Below are the code and all the weights of a small trained network. Each question names an input and a class and asks about switching units off, where a switched-off unit gives its printed mean instead of its output.

import numpy as np


def w(rows, s, z=0):
    codes = np.array(rows[::2]) - 128.0
    scale = np.full(codes.shape[1], s)
    scale[-1] = z or s
    return codes * scale


def f(y):
    return y / 2 * (1 + np.tanh(0.7978845608 * (y + 0.044715 * y**3)))


def log_softmax(a):
    a = a - a.max(-1, keepdims=True)
    return a - np.log(np.exp(a).sum(-1, keepdims=True))


def net(x, mask):
    res = np.array(x, float).reshape(1, 6) / 4 @ E
    y = f(res @ A[0][:, :-1].T + A[0][:, -1])
    res = res + np.where(mask, y, B[0][:, -1]) @ B[0][:, :-1]
    return log_softmax(res[-1] @ U[:, :-1].T + U[:, -1])


A, B = {}, {}
E = w([
[178,222,130,117,242,213,106,103,127],'x0',
[86,56,100,64,210,138,127,124,52],'x1',
[65,107,180,223,101,151,82,12,36],'x2',
[128,216,137,98,88,66,172,154,1],'x3',
[108,137,123,133,127,140,121,137,125],'x4',
[150,128,114,50,53,213,91,95,114],'x5',
],0.0097)
A[0] = w([
[143,179,66,107,57,74,195,164,52,33],'neuron 1',
[82,147,137,190,251,32,199,193,165,86],'neuron 2',
[158,206,116,163,43,120,152,169,201,74],'neuron 3',
[104,134,107,81,113,131,133,90,139,35],'neuron 4',
[154,118,112,8,65,192,86,136,129,93],'neuron 5',
[148,234,185,60,158,95,152,159,68,32],'neuron 6',
[88,43,82,121,23,67,158,173,136,3],'neuron 7',
[80,57,73,1,245,102,134,167,75,44],'neuron 8',
[166,231,171,157,79,108,124,143,210,53],'neuron 9',
[158,123,110,74,122,78,99,199,166,17],'neuron 10',
[153,110,73,111,131,104,182,179,158,13],'neuron 11',
[175,168,33,34,155,120,190,218,199,46],'neuron 12',
[155,153,87,21,34,198,115,95,128,73],'neuron 13',
[121,37,152,142,112,127,49,125,197,72],'neuron 14',
[130,57,91,146,176,196,140,115,253,45],'neuron 15',
],0.0088,0.0053)
B[0] = w([
[92,139,189,64,81,98,142,183,103,217],'neuron 1',
[189,119,71,141,79,39,12,144,205,239],'neuron 2',
[86,64,99,129,77,189,190,96,161,215],'neuron 3',
[152,96,117,154,137,80,146,137,104,125],'neuron 4',
[149,125,87,181,110,86,71,160,184,198],'neuron 5',
[141,161,166,84,159,108,178,183,115,198],'neuron 6',
[212,210,134,50,255,243,63,86,160,228],'neuron 7',
[103,45,90,96,56,179,217,69,215,224],'neuron 8',
[128,71,84,75,92,151,207,68,208,206],'neuron 9',
[116,124,172,225,110,122,132,100,74,178],'neuron 10',
[102,109,144,168,90,130,103,109,59,172],'neuron 11',
[87,180,162,205,198,124,101,58,25,252],'neuron 12',
[147,84,89,171,126,78,54,178,148,202],'neuron 13',
[85,147,141,133,110,90,179,170,72,199],'neuron 14',
[129,166,250,39,99,107,166,204,95,227],'neuron 15',
],0.0093,0.011)
U = w([
[92,154,223,67,102,95,187,250,93,71],'0',
[59,132,169,240,128,133,119,14,41,159],'1',
[84,58,69,119,97,164,227,71,159,74],'2',
[152,117,58,178,116,64,49,214,160,75],'3',
[186,223,116,68,255,222,111,127,167,253],'4',
],0.0091,0.0065)

Each question gives the input, the list of numbers given to net, and the class t.
The units are the neurons (one row each of A and B). Each row of codes is followed by its name. A weight is (code - 128) times the scale printed after its matrix; where a second scale follows, it is the last column's (A, B and U).
mask holds one flag per neuron, in row order. A switched-off neuron (its flag False) gives its mean, the last column of its row in B, instead of its output. The means were averaged over made-up inputs and are rounded, as every weight is.
A unit's drop is (log p(t) with every unit on - log p(t) with that unit switched off) / (log p(t) with every unit on - log p(t) with every unit switched off).
The circuit of an input: a set's keep is (log p(t) with only the set's units on - log p(t) with every unit switched off) / (log p(t) with every unit on - log p(t) with every unit switched off). Starting from the 12 units with the biggest drops (on a tie, the unit counted first), units are removed one at a time, each time the one whose removal leaves the highest keep (on an exact tie, the one counted first), for as long as the keep stays at least 0.8.
units of the circuit, in order: the units of the circuit, biggest drop first
top k neurons: the k neurons with the biggest drops, biggest first
drop of u: that unit's drop, to one decimal
input [3,-5,-8,-2,5,3], class 1: units of the circuit, in order : [neuron 12]
input [-5,1,8,8,2,0], class 0: top 2 neurons : [neuron 1; neuron 12]
input [-1,-3,-4,6,6,-7], class 3: top 2 neurons : [neuron 2; neuron 15]
input [2,-7,-6,2,8,-5], class 2: top 2 neurons : [neuron 9; neuron 3]
input [7,5,-7,0,-1,4], class 1: units of the circuit, in order : [neuron 12; neuron 7]
input [-7,4,2,6,-1,3], class 4: top 3 neurons : [neuron 7; neuron 15; neuron 14]
input [-8,2,-2,7,6,-4], class 4: top 2 neurons : [neuron 7; neuron 15]
input [-2,-7,5,1,3,4], class 2: top 2 neurons : [neuron 12; neuron 9]
input [2,3,-3,-5,7,3], class 0: top 2 neurons : [neuron 15; neuron 7]
input [-1,0,-4,2,6,2], class 1: top 3 neurons : [neuron 12; neuron 2; neuron 15]
input [4,-6,1,4,3,8], class 3: top 3 neurons : [neuron 13; neuron 5; neuron 8]
input [-4,6,5,-4,0,-6], class 2: top 3 neurons : [neuron 12; neuron 8; neuron 13]
input [-1,6,3,-7,6,6], class 0: top 2 neurons : [neuron 15; neuron 14]
input [5,-8,-6,-6,3,-4], class 2: units of the circuit, in order : [neuron 9]
input [-7,2,7,-1,-8,8], class 3: top 2 neurons : [neuron 13; neuron 12]
input [-5,3,-1,5,8,8], class 3: top 2 neurons : [neuron 13; neuron 5]
input [-8,-6,-2,-2,-4,-5], class 4: top 2 neurons : [neuron 7; neuron 8]
input [-7,-2,-4,-5,-3,-6], class 4: top 2 neurons : [neuron 7; neuron 13]
input [6,-2,1,7,-8,4], class 0: drop of neuron 7 : 0.7
input [3,-6,-6,-6,-4,8], class 3: drop of neuron 13 : 1.1
input [-7,1,-7,-5,4,-1], class 1: units of the circuit, in order : [neuron 12]
input [-4,7,-1,-2,-5,8], class 3: drop of neuron 5 : 1.4
input [-1,1,-4,1,-4,-4], class 1: drop of neuron 5 : 0.3
